Facts:
bedroston: Λ b; γ kizir; η brotun
beflo: Λ b; η trenir
beklo: Λ a; η trenir
beskobral: Λ a; η brogrem,trenir
bozus: Λ a; γ treklas
brafliru: Λ a; γ doskur; η brogrem,flidrodal
briber: Λ b; γ skibratar
brogrem: Λ a; η nemom,flidrodal
bromim: Λ a; γ tosto; η flidril
brotun: Λ a; η nemom
bruplugos: Λ b; γ satriru; η truta
bufol: Λ a
dibuplun: Λ b; γ platro
distom: Λ b; γ flisam
dofla: Λ b; η nemom
doskur: Λ b; η nemom
drapudel: Λ a
drasketrun: Λ b; γ bufol; η lizak
dratis: Λ a; γ saledus
drebropa: Λ a; η klenem
drena: Λ a
dreple: Λ b; γ mugar; η tudrak,plebren,neplin
dribul: Λ b; γ vafli
drikin: Λ b; η flisam
driplel: Λ a; γ briber; η tibuk,flisam
droplobak: Λ a; η nemom
druno: Λ a; γ guzo; η pupli,nemom
durus: Λ a; γ rikon
dustam: Λ a; γ vesti
fadrigus: Λ b; γ keklis
fatik: Λ b; γ pupli; η flidrodal
fiflus: Λ b; γ sture; η brotun,kligosam
figre: Λ b; η klumi
fledrekur: Λ a; γ mistaklor; η nemom
fletiplon: Λ b; γ tepes; η beklo,grodrakal
flidrasto: Λ a; γ klazel; η tubredrum
flidril: Λ b; γ zodras; η klenem,nemom
flidrodal: Λ a; η brotun
flisam: Λ a; γ sestas; η nemom
fliven: Λ a; γ bozus; η flidril,tuzemis
flogrom: Λ a; η flidrodal
floro: Λ b; γ zeskuplil; η klenem
gatreplos: Λ b; γ greko; η floro
gimin: Λ a; η pudrer,drapudel
gola: Λ b; γ somon; η pligar,flidrodal
gotam: Λ b; η skosal,sutral
grakas: Λ a; γ plodus; η drapudel,drebropa
greko: Λ a; η sumadru
grimor: Λ a; γ drena
grinem: Λ a; γ kemo
grodin: Λ a; γ floro
grodrakal: Λ a; γ tozu
guzo: Λ b; η klumi
kanen: Λ a; γ leva
keklis: Λ b; η gatreplos
kelusa: Λ a; γ tudrak
kemo: Λ b; γ brotun
kibrel: Λ a; η nemom,drikin
kigil: Λ a; γ fletiplon
kive: Λ a; γ nopagri; η nemom
kizir: Λ b; γ vebrik; η driplel,flidrodal
klalik: Λ a; γ tuzemis; η dofla
klamatan: Λ a; γ gatreplos; η floro,drapudel
klazel: Λ a; γ kogrenar
klegri: Λ a; η treklas
klenem: Λ a; γ plebren; η brotun,nemom
kligosam: Λ b; γ grimor; η raskor
klumi: Λ b; γ vukar
kofo: Λ a; γ misok
kogrenar: Λ a; γ kanen; η brotun
kogrom: Λ a; γ piplal
kufetru: Λ a; γ bruplugos; η brogrem,fledrekur,trenir
lesto: Λ a; γ dribul; η floro
leva: Λ a
libreter: Λ b; γ maplik; η skosal
litedrum: Λ a; η skivol,trenir
lizak: Λ b; η brogrem,klenem
lobem: Λ b; γ zosir; η fletiplon,nemom
luzan: Λ b; γ grakas
luzi: Λ b; γ plasu
maplik: Λ b; η pudrer
mazul: Λ b; γ lobem; η nemom,saledus
mebror: Λ b; γ mokle
mebu: Λ b; η trenir,flidrodal
mezam: Λ a; γ plasor; η brogrem
misok: Λ b; γ muplok; η plasu
mistaklor: Λ a; γ pogru
mokle: Λ b; η pupli,piplal
molur: Λ b; η pupli
mugar: Λ b; γ mezam
muplok: Λ a; η serin
nadon: Λ b; η brotun,klenem,plasu
nagrek: Λ b; γ skogar
naka: Λ b; η vesti,mebu
navi: Λ b; η nemom
nemi: Λ b; η klenem
nemom: Λ b; γ litedrum
neplin: Λ a
nodrenak: Λ a; γ raskor; η neplin
nopagri: Λ b; γ flidril; η nemom,truta
paflegres: Λ a; η brogrem,raskor
pezus: Λ a; γ paflegres
pifluken: Λ b; γ kelusa; η piplal
piplal: Λ b; γ pifluken
plasor: Λ a; γ kive; η plodus,nemom
plasu: Λ b; γ kogrom
platro: Λ a; γ mazul
plebren: Λ a; γ fatik; η floro
pletesa: Λ a; η libreter
pligar: Λ a; η dreple,nemom
plodus: Λ a; γ fliven; η plebren
plupas: Λ b; γ zinedin
pogru: Λ b; γ luzan
pudrer: Λ a; γ grodrakal
pupli: Λ a; γ flidrasto; η skosal,klenem,nemom,flidrodal
pupur: Λ a; η brotun,trastan
raler: Λ b; η klenem,nodrenak,piplal
raskor: Λ a; γ grodin
rikon: Λ a; γ stostem; η beflo
ritro: Λ a
saledus: Λ b; γ nemom; η beskobral,nemom,flidrodal
satriru: Λ a; γ nagrek; η plebren
senam: Λ b; γ zevubri; η flidrodal,figre,sestas
serin: Λ a; γ gola
sestas: Λ a
skibratar: Λ b; γ druno
skivol: Λ a; η vesti
skogar: Λ a; γ klalik; η fletiplon
skogek: Λ b; η sumadru,klumi
skosal: Λ b; γ vusuk; η klenem,nemom
somon: Λ a; γ brogrem; η skibratar
sones: Λ a; η piplal
stiran: Λ b
stonukom: Λ b; η saledus
stostem: Λ b; γ distom; η plebren,nemi,neplin
sture: Λ b; γ kigil
sumadru: Λ a; η skivol,flidrodal
sutral: Λ a; γ bromim; η nemom
tepes: Λ a; γ fadrigus; η brogrem,ritro
tibuk: Λ a; γ fiflus; η brotun,vafli
tosto: Λ b; γ senam; η piplal
tozu: Λ a; γ serin
trastan: Λ a
trates: Λ b; η dribul,tozu
treklas: Λ a; η raskor
trenir: Λ b; γ kufetru
truta: Λ a
tubredrum: Λ a; η nemom
tudrak: Λ b; γ zuplide; η brotun,nemom
tuzemis: Λ b; γ droplobak
vafli: Λ b; γ bedroston
vebrik: Λ a; γ nodrenak; η beskobral,nemom
vesti: Λ a; η nemi
vugriplam: Λ b; η tubredrum,klumi
vukar: Λ a; γ sutral; η stiran,drena
vusuk: Λ a; η ritro
zagol: Λ a; η nemom
zares: Λ b; γ drebropa; η lizak
zeskuplil: Λ b; γ pezus; η tudrak,sumadru,sones
zevubri: Λ b; γ libreter; η treklas,guzo
zinedin: Λ a; γ dibuplun; η pupli,leva
zodras: Λ a; γ plupas
zosir: Λ b; γ pudrer; η brogrem
zuplide: Λ a; η brotun,gimin

Known rows:
[ 22  -1 -22   5  25 -20  -6 -26  20 -15  -1  -4   0  32 -23   3 -20 -30
  24  16  11  -7   3  21   1  -6 -22 -21  -1  -2  -9 -18  37 -16  -5 -11
  -9   3   9] -> dibuplun
[ 24  -2 -14 -14  11 -29  24  -9  17  23  41 -12   1  17 -29  13  13 -54
   3  11  11   1  34   6   9 -24 -31 -19 -32 -10  -7  20  19   0  19 -28
  -1  -3 -11] -> paflegres
[ 21  -6 -12 -12  15  -4  10 -10   8   6  12  -8  -4  15 -33   7   0 -40
  10   9  12   3  17   2   6 -27 -23 -11 -25   3  -4   6  23   1   4 -23
   3   4 -13] -> drebropa
[ 16  -8 -12 -14  14   2   6 -12   9   2   7  -9  -5  16 -32  10  -2 -37
  10   6  13   4  15   1   5 -28 -19  -8 -24   7  -4   4  25   3  -1 -21
   6   3 -14] -> grinem
[ 30  15 -10 -19  26 -20   8  -8   6  -3  17 -16   3  48 -22  34 -10 -13
  26   3  15  13  14   1   6 -12 -17 -23  -9  30  12 -12  32  -4  -1 -22
  14   2 -40] -> kive
[ 13 -19 -14   7  25 -19   5 -26  19  -5   5  11 -12  14 -31  -1  -1 -38
  17   9  22  -8   8  18 -21 -12 -26 -25  -7  14  -7 -22  13 -11   8   1
 -17  17  -6] -> zosir
[ 11 -14 -13 -24  22 -15   2 -16  15  11  15  -6  -4  17 -28  21   1 -43
   5   3  19   0  21  10   4 -23 -14 -14 -29   7  -5   2  14   1   1 -16
   6   4  -5] -> senam
[ 12  -9  -9 -14  12  -7  11 -16  14   7  17  -9  -4  19 -29  17   4 -43
   7   3  17   4  23   2  -1 -27 -21 -12 -24   6  -7   8  23   5   3 -20
   6   3 -15] -> fliven
[ 17 -12 -16 -23  24  -9  -1 -12  10   8   9  -5  -5  14 -31  13  -4 -39
   8   7  15  -1  15   9  10 -23 -14 -12 -29   6  -3   1  14  -3   0 -18
   4   5  -3] -> gatreplos
[ 21 -11 -22 -19  20  -7  -4 -20   9   1   5  -5  -5  20 -29  11  -1 -42
  12  12  19   5  15   4  11 -23  -5 -10 -29   6 -11   2  28  -2  -4 -15
   9   9   2] -> kligosam
[ 15  -8  -9 -13  13 -12  13 -15  14   8  20  -9  -4  19 -29  15   5 -44
   8   5  16   4  23   2   0 -25 -22 -13 -25   4  -6   8  22   3   5 -20
   4   3 -15] -> zuplide
[ 10  -9  -8 -14  13  -8  11 -17  15   7  17  -9  -4  20 -29  19   5 -42
   7   2  19   4  23   2  -3 -27 -20 -11 -24   6  -7   7  23   5   2 -19
   7   3 -16] -> flidrasto
[ 20  -2 -18 -22  27 -12  -3 -22   8   6  12  -1  -6  15 -30  15  -7 -45
  11  12  18  -1  11   7  11 -30 -11 -15 -29   7  -9   2  19  -4  -2 -18
  10   8   3] -> lizak
[ 12 -15 -16 -20  19 -14   5 -15  15   7  15  -8  -3  18 -26  18   5 -42
   9   3  22   2  21  10   0 -21 -13 -16 -25  11  -5  -2  17  -3   0 -13
   5   5  -9] -> vugriplam
[ 19 -14 -23 -24  18   6  -2  -5   5   4   0 -12  -4   7 -32   3  -5 -38
  11   9  12   3  12   7  16 -27  -9  -6 -31   5  -3   1  20  -6  -6 -20
   7   3  -1] -> klumi
[ 10 -17 -15 -22  17 -12   4 -15  16   8  15  -9  -3  17 -25  19   6 -44
   7   3  22   3  23  10   1 -22 -12 -14 -28   9  -6   0  18  -1  -1 -13
   7   4  -8] -> fatik
[ 17  -8  -8 -11  15 -13  10 -17  13   6  18  -6  -5  22 -30  18   5 -40
   8   7  17   5  23   1  -1 -23 -21 -13 -23   4  -8   7  25   5   7 -18
   4   7 -14] -> vusuk

Rows:
No name comes twice in this set of rows, the named rows included.
[-10 -20   2 -23  14  17  -6 -27  14  -2  -6  -7  -7  17 -29  29  -4 -39
   2  -9  24   5  17  -3  -8 -35  -6   3 -26  16 -11   7  22  18 -16 -15
  20   4 -12] => lesto
[  6 -24 -20 -29  15  26 -12  -9   4  -1 -16 -13  -6   3 -33   6  -7 -38
   7   3  17   4   8   3  13 -35   0   4 -33   9  -7   2  23   1 -19 -17
  15   3   2] => vafli
[ 30   7 -14 -18  16 -21  12  -6   8  21  37 -11  -6   8 -36  15   5 -50
   6  19   8   2  24   4  16 -33 -27 -16 -28 -16  -8  23  25  -4  18 -28
   1   1  -2] => pezus
[ 25 -10 -25 -23  15 -21  12  -3  12  21  29 -14   1  10 -29   7   7 -51
   5  13  11   0  27  11  19 -23 -21 -16 -37  -8  -4  12  17  -8  10 -24
   1  -2  -1] => floro
[  9 -12 -14   8  23 -22   1 -25  25  -9   4   0  -4  22 -25   4 -10 -34
  19   7  17 -10   7  25 -17  -6 -29 -25   1   6  -6 -21  21 -14   2  -4
 -16   6  -1] => mazul
[ 10 -14 -11   6  28 -22   0 -27  22  -5   3   9 -10  18 -30   3 -11 -35
  17   8  17 -12   5  21 -17 -10 -29 -25  -3   8  -6 -21  13 -10   6  -3
 -17  12   0] => lobem
[ 15  17  -6   6  27 -23  -1 -33  23 -12  10  -3   1  37 -23  19 -25 -31
  24   9  11  -8   4  15  -7 -15 -31 -24   4   5  -8 -12  34  -8  -3 -19
  -2  -1  -4] => zinedin
[ 14 -10 -13 -18  11   3   8 -11  10   8  12 -12  -3  11 -32  10   2 -45
   5   6  13   4  21   0   8 -32 -18  -5 -31   0  -7  14  23   5  -1 -25
   8   0  -9] => nodrenak
[  3 -14  -6 -18  10   1   7 -18  15   5  11 -10  -4  17 -29  21   6 -45
   3  -2  20   6  24   0  -3 -32 -15  -5 -28   7 -10  10  23  10  -5 -18
  12   2 -13] => vebrik
[ 28   8 -22 -17  28 -18  -2  -5   9  -7   7 -18   5  38 -21  19 -18 -16
  28   8  10   4   7  15  14  -7 -17 -23  -7  18   9 -19  30 -17  -6 -19
   5  -3 -18] => flidril

Now the same things, written a new way:
Known rows:
[ 12   4 -34   6   0 -12 -19   3   8   8   9  21   9   0 -19  14   2   4
   5   9   4  12   1  -4 -25  -5 -21 -14  -3   1   4  10  16   9 -13  18
 -18 -13   3  -9  -6 -13   0 -12  -2 -27  -7 -16] -> saledus
[  1   0 -16  -9 -11  -7   5  -1  -3  12 -10  23  -4   9 -13  25  -1 -10
 -15  -1  -1   6  -1   1   9  -2 -21  -4   4 -15  -3  -3  13  11  -4 -17
 -30 -17  -5 -21  21  -2  -4   8  11 -11 -12  -5] -> tepes
[-35  -6 -12  -6  -2 -16 -33 -14   0   2  -7  -8   7 -14 -20  -3   1 -12
  22   4   5   9  -9 -15 -40  -1  40  21 -20 -14 -11  -6  -8 -16   6 -23
  36  12  -2 -11 -22 -29  -2 -25  14  -5 -32   4] -> klenem
[  9   6 -14   8   1  -9 -17   3   6  16   5  15   7  -3  -1  10  -1   1
   1   7   3   0  -1  -8 -13  -7 -13 -20   0   4   4   6  11   6  -9  24
 -19  -4  -2  -6  -4   8   4 -12 -13 -23   7  -6] -> drasketrun
[  3   6  -3   8 -16 -11 -16   5   8  50   6  22  19 -12  10  16   1 -13
  -4   0  -9 -22 -15 -15 -11 -16  -2 -12   1  -8  -6  10   9   4  -3  31
   6  -1 -17 -11 -10  32  15 -23 -43 -15  22   6] -> stostem
[  5  10 -22  16 -11 -14 -17   9   1  30   6  22  22   0 -17  12  -3  -1
  -2   5  -5  -4   1 -16   7  -8 -24 -12   2  -1  12   7  13   1 -20  21
 -48 -21  -2  -3   2   9  13   4 -20 -25  -2 -11] -> gola
[ 21  12  -1   4   0   2  24   4   8  -5  -8  10  10   2   0 -12  -8  -1
 -10   3  11  12   5  -6  12   1 -19 -28  11 -21  17 -12  10  34  -2  33
 -66   5  -1  -5  26  22  14   5 -18 -29  56  -8] -> zevubri
[  7  -2  26   1  -9  14  14  -7  -3   7 -10 -35   0  -2  -5   1   6   2
  -5  -5   0   6  -3   5   4   0  25  26   4  29 -41  -9  -9  13   4 -18
  14   6  -2  -4   0  13  -5  11   3  -2  18  11] -> kelusa
[ 11   1  36  19  16  12  13 -11  11  14  11 -21   0  -8   9 -25   5  31
  -2   7  -6   0 -11   4  23  -8  26  16   2  60  -2   1   5  29  16  14
  19   4   5   1   2  20  -3 -16  -9  -9  25 -58] -> plupas
[  1  -8  -5  -9  16   7 -17  -3 -14 -40  -1 -14 -13   7   7 -14   1   6
  10  -6   7   8  12  12 -15  12  11  11 -11  -2   0  -2 -13 -14   2 -26
  28  13  13  20 -12 -35 -13  10  31  35 -35   1] -> truta
[ -3  -1  27   1  -5   9  16  -4  -8  -1  -8 -31  -2   0   1  -1   4   4
  -4  -3   1   2  -4   8  13   1  25  28   3  30 -33  -9  -4   9   8 -17
  10   8  -2  -3   4   7  -5  12   6   5   9   2] -> dustam
[  5  -3  16  -3  -7   2  28 -12  -1  -1 -12 -22   3  -4  -2   0   0   6
  -6  -3   4  -7  -2   3 -14   2  22  18   5  13 -16  -8  -6  21  15 -18
  21  17   1  -8  15   5  -8  13  -2  -5   3   6] -> bozus
[ 22   9  23  14   2  10  19  -7   2   9   3 -22  13  -5  -1 -10   3  13
   2   2  -1  10  -4   0  -8  -4   4   7   4  40 -38   4  -3  21   2  19
  10   4   4   9 -15  18   0   0 -17 -13  36   0] -> briber
[ 21   7  22  13   3  12  18  -4   1  10   8 -28   7  -4   3 -13   6  16
   2   2   1   3   1   5  14  -4   7   9  -1  47 -22   1  -1  19  -3  19
  13   7   4   7 -11  18   0  -2 -20  -6  35   0] -> mebror
[  7   7   5  13   4  -7 -22 -12   5  -4   1 -26  -4 -16 -24 -11  -2   7
  24   2  15  19  -1  -5 -38  -4  -9   7   0   1 -13   2   4   7   9  33
 -17  16   2   5 -21 -10   2 -18  10 -16  28  16] -> vafli
[-20  -9  44   3  13   9  14 -17   9  12  -6 -19 -18  -6  12 -14   3  20
  -8   0  -9  -3 -15   5  34   0  47  21   1  41 -15  -8   3  22  30 -13
  19   3  -2 -12  23  16 -13  -7   7  -1   0 -61] -> zodras
[ 20   9  24  15   3  14  19 -11   0   1   5 -45   8  -7   2 -23   5  18
  13   3   1  13  -1   3  -7  -2  15  16  -1  56 -37  -1  -6  16  -3  13
  33  14   4  11 -16  13  -6  -1  -9 -11  36   8] -> skibratar

Rows:
No name comes twice in this set of rows, the named rows included.
[ 10  -3   0  -8 -26  -5  23   4 -10  28   5  -2  -1  10 -12  35  12  10
 -10  -6 -14  22   9   9  46  -2 -11   1  -6  33 -64   9  17 -20 -13 -22
  19 -20  -5 -14   9  31 -20  24  -4  -6   7 -39] => skogar
[ 20   3 -33   0   9  -5   0  14  -3 -18  18  32  -4  13   9   9  -4  -1
  -6   2  -4  -4  10   7   5   6 -43 -26   5 -16  35  12   7   1 -16  18
 -20 -13   4   8  -6 -14   1   5  -2   0 -12  -9] => stonukom
[-18  -4   4 -14  -5   0  41  11   4 -38  -3  26 -12   9  18   3  -5 -14
 -12   1  -9 -12   1   0  37  15 -18 -22  19 -24  54  -5   5 -21   2 -16
  -6 -16  -6 -12  30  -5   4  17   3   2  -5  12] => greko
[ -9  -1  27  -1   0  21   5  -7 -10  -3 -11 -34  -2   3   3  -8   5  -7
  -5   1  -1   1  -6   3  23   0  25  22   3  37 -32 -11 -20  15  -5 -21
  18  -9   0  -5 -17  13  -6   5  11   6   7  36] => kanen
[ 16  -1  26  -1 -12  14  18  -3  -6  20 -10  -8  -3   3   2  17   1   4
 -23  -9  -1  -9   0  10   4  -8  11  11   9  10 -34  -3  -1  29   6 -14
  -9   4  -5  -3  19  25  -6  19  -4  -2  14   5] => vukar
[  4  -3 -21  -9 -21 -13  -5   9  -6  27  -5  33  -3  11 -21  48   4   0
 -18  -2  -8  10   5   2  25  -4 -31 -13   1  -4 -23   8  25  -8 -12 -15
 -19 -29  -8 -23  19  15 -10  15  11  -8 -10 -24] => kufetru
[ -4  -1  13 -18   8   8  31   9  -3 -39 -11   5 -16  16  17 -18  -9 -11
 -15  -5   2   0   7   8  54  17 -12 -11  15 -34  31 -19 -12  -4   8  -8
 -51  -1   4  11  24  -1   9  19  16  14  26  12] => klegri
[ -7  -4  -4 -23   6  -2  17  14  -2 -31  -6  25 -23  18   7   0  -8 -14
 -18  -4  -2  -1   8   6  43  11 -33 -30  16 -45  48  -9   1  -7   1  -9
 -58 -15  -3  -1  25  -7   6  22  21  15  -7   7] => paflegres
[ 11   4   8   1   6  12  20  13  -4  -7   7  -1   7   3  32 -16  -1   0
  -8  -4  -4 -23  -2   3  17   0  -4 -14   4  -7  14   4  -9  -4  -1  27
   4   9  -4  23 -10  22  15  -2 -30  20  32  18] => maplik
[  3  10   3   6   7  -3   0  -1   7  -5  -3 -13   4  -3  -6 -24  -5   5
   8   6  11  21   2  -6  22   2  -5 -23   4  -1   3 -11   2  16  -2  29
 -43   5   5   0  -1   3  10  -8   0 -19  50  -9] => kligosam
[-23  -4   9  -9  -3   1  24   6  -1 -20  -5   3  -7   0  29  -7   1 -13
  -3  -8  -9 -16  -2  -2  13   8   9  -4   6 -20  21  -3 -10 -26  11 -12
  22   4  -5   1   6   0   2   7  -9  11  -7  23] => sones
[  4   4   4  15  -2  -9 -12  -1   9  33   7  -6  19 -16  -1  -6   4  -5
  12   2   1 -10 -12 -11 -38 -11  21  -5 -13   6  -9   2   1  -4   3  20
  22  14  -5   5 -23  15   9 -26 -27  -2  19   1] => gatreplos

The same things again, as new rows of numbers:
Known rows:
[  2   1  59  22   2  -4   5  -2   9  -3 -19  35  -6  -6  11] -> nopagri
[ -4   6  37  -9 -12  15 -24 -12  11 -31  -9  21  18  -8  -1] -> zinedin
[  4 -20 -10  10   5   3   8 -13   8  18  -4 -34   7   2  17] -> stiran
[-43  22  15  -4 -13 -14 -33 -32 -24   1  14   4  16   1  15] -> zosir
[  0 -12  -6   9   3  -4   6 -11  12  17  -2 -24   5   2  13] -> mebror
[-12   5  13   6   2  -5  -2  13  -7  13  11  11 -12  -9  16] -> skosal
[ 12   8  -4   4   9  22   1   7 -18   8   2  -5  -9 -15   1] -> flidrodal
[  7  11  -1 -10  -3   0  -4   9   1  -8   0  17  -5   1 -13] -> flidrasto
[ -3  15   5 -10  -4  -5  -5  14  -1 -16   3  26  -5   2 -14] -> druno
[  1 -16  26  42  16  -3  29 -16   8  14 -27  -1   7  -1  10] -> mugar
[-3 12  1 -3 -3  2 -2 10  3 -3  2 15 -3 -3 -8] -> driplel
[ -1  -1  56  19   5   9   2   3   1  -1  -9  28  -3 -15  21] -> flidril
[  2 -13  -8   5   2  -4   5 -10  11  15  -2 -23   3   3  11] -> briber
[  4   9   3 -14  -3   2  -2  11  -4 -11   2  21  -3  -1 -15] -> kogrenar
[-51   0 -33  10  -6 -21   2 -32 -30  -7  -4  -5  39  17 -17] -> somon
[ -4 -20  -8   8  10  11  12  11  -6  20   7 -23  -2 -11  24] -> piplal
[ 10 -12 -18   0   1   7   6  -3  11  -2  -7 -17   8   1  -9] -> kogrom

Rows:
No name comes twice in this set of rows, the named rows included.
[  2  20   6  -1  -7  -7  -9   0   4  -7  -2  20  -6   2 -14] => brafliru
[  1   2  -2 -13  -5  -1  -3  11   4 -17   1  18  -1   5 -16] => fliven
[  3 -18  34  10   0  16  -8 -27  18  -1 -13 -19  19  -8  22] => plupas
[ -9  -7 -25  23   6  -8   5  -6  26  34   4 -42   6  -9  20] => dribul
[ 14   7  -2  17   3 -19  -5  -1  -1  -4   9 -22 -15   0  22] => fletiplon
[  1   2  43  25   4   0  18  12   3 -21 -22  49   1  -6 -14] => plasor
[ 23  -2  -7  -7   6  22   4  -8  -8   9  -5  -7  -2   0 -11] => sestas
[ 4  4 -9  3  3  3 -2  8 -7 -9  2 -2 -3 -4 -3] => skivol
[ 9  8 -4  0  0  8 -3  3 -6 -3 -1  4 -4 -4 -7] => sumadru
[ 14  -2 -13   4   6  16   3  -4  -4   6  -2 -15   1  -9  -3] => ritro
[  7   8  47  23   6   7  13   8   1 -18 -23  43  -3 -10 -10] => kive
[-65  22  -6  10 -11 -37  -8 -24 -47   8  10  22  18  14  -1] => gola

